Below are the code and all the weights of a small trained network. Each question names an input and a class and asks about switching units off, where a switched-off unit gives its printed mean instead of its output.

import numpy as np


def w(rows, s, z=0):
    codes = np.array(rows[::2]) - 128.0
    scale = np.full(codes.shape[1], s)
    scale[-1] = z or s
    return codes * scale


def f(y):
    return np.maximum(y, 0)


def log_softmax(a):
    a = a - a.max(-1, keepdims=True)
    return a - np.log(np.exp(a).sum(-1, keepdims=True))


def net(x, mask):
    res = np.array(x, float).reshape(1, 3) / 4 @ E
    y = f(res @ A[0][:, :-1].T + A[0][:, -1])
    res = res + np.where(mask, y, B[0][:, -1]) @ B[0][:, :-1]
    return log_softmax(res[-1] @ U[:, :-1].T + U[:, -1])


A, B = {}, {}
E = w([
[218,149,157,135,169,47],'x0',
[155,224,139,104,167,238],'x1',
[111,140,177,6,75,92],'x2',
],0.013)
A[0] = w([
[71,143,111,136,109,142,79],'N1',
[139,174,142,126,125,153,80],'N2',
[67,92,115,117,66,227,78],'N3',
[127,83,113,147,94,82,55],'N4',
[159,160,168,92,158,204,92],'N5',
[109,104,65,182,114,68,132],'N6',
[131,102,178,48,107,145,47],'N7',
[94,99,110,174,87,65,46],'N8',
[157,199,79,151,163,183,150],'N9',
[146,103,53,235,183,164,2],'N10',
[241,139,208,136,152,88,66],'N11',
[152,144,186,73,40,130,108],'N12',
[254,131,134,117,151,90,22],'N13',
[118,90,112,136,111,93,68],'N14',
[28,105,82,125,90,179,57],'N15',
[41,91,100,110,111,189,63],'N16',
[157,176,144,114,149,198,36],'N17',
[98,141,181,65,117,112,46],'N18',
[104,157,199,64,77,95,69],'N19',
[73,49,123,144,95,58,63],'N20',
[161,188,96,102,129,176,61],'N21',
[127,148,142,100,186,167,65],'N22',
],0.013,0.018)
B[0] = w([
[174,139,121,128,162,101,149],'N1',
[139,129,116,112,94,116,154],'N2',
[133,168,150,150,168,78,216],'N3',
[151,142,117,99,94,120,164],'N4',
[102,145,104,92,82,131,212],'N5',
[96,114,152,94,81,143,214],'N6',
[203,89,116,163,110,163,165],'N7',
[174,178,99,97,79,144,173],'N8',
[96,127,159,105,81,139,254],'N9',
[255,74,138,175,101,186,197],'N10',
[114,191,141,164,166,71,198],'N11',
[141,85,157,160,135,171,203],'N12',
[195,171,134,161,154,44,170],'N13',
[156,146,112,109,100,128,154],'N14',
[151,169,140,155,158,66,195],'N15',
[152,187,133,164,155,76,190],'N16',
[176,157,111,84,76,127,179],'N17',
[200,100,109,160,98,151,162],'N18',
[156,96,133,166,104,153,194],'N19',
[132,154,115,70,68,129,213],'N20',
[144,146,110,96,69,119,176],'N21',
[140,132,93,100,71,124,159],'N22',
],0.016,0.014)
U = w([
[134,152,125,6,86,113,98],'0',
[144,177,141,169,177,29,104],'1',
[180,69,136,192,120,186,104],'2',
[24,102,169,87,159,131,255],'3',
[75,126,71,95,176,130,114],'4',
[88,97,96,120,198,136,115],'5',
[83,97,108,100,207,143,112],'6',
[136,116,91,96,211,128,117],'7',
],0.018,0.044)

Each question gives the input, the list of numbers given to net, and the class t.
The units are the neurons (one row each of A and B). Each row of codes is followed by its name. A weight is (code - 128) times the scale printed after its matrix; where a second scale follows, it is the last column's (A, B and U).
mask holds one flag per neuron, in row order. A switched-off neuron (its flag False) gives its mean, the last column of its row in B, instead of its output. The means were averaged over made-up inputs and are rounded, as every weight is.
A unit's drop is (log p(t) with every unit on - log p(t) with that unit switched off) / (log p(t) with every unit on - log p(t) with every unit switched off).
unit that matters most: the unit with the biggest drop
top k neurons: the k neurons with the biggest drops, biggest first
drop of u: that unit's drop, to one decimal
input [-7,3,7], class 1: unit that matters most => N3
input [6,-5,6], class 1: top 2 neurons => [N11; N10]
input [5,-5,0], class 0: top 2 neurons => [N6; N3]
input [-2,-6,-6], class 0: top 4 neurons => [N20; N6; N8; N12]
input [4,-2,4], class 1: top 2 neurons => [N10; N11]
input [5,5,6], class 2: top 2 neurons => [N12; N19]
input [6,5,3], class 1: top 4 neurons => [N11; N13; N20; N6]
input [-3,7,8], class 2: top 2 neurons => [N12; N7]
input [-3,-1,-1], class 3: top 3 neurons => [N13; N11; N10]
input [7,-8,-4], class 0: top 2 neurons => [N6; N20]
input [-1,2,3], class 3: drop of N10 => 0.3
input [3,2,-4], class 2: drop of N16 => 0.1
input [6,3,-8], class 2: drop of N10 => 7.9
input [-1,1,-3], class 3: drop of N10 => 0.1
input [7,8,-3], class 0: unit that matters most => N9
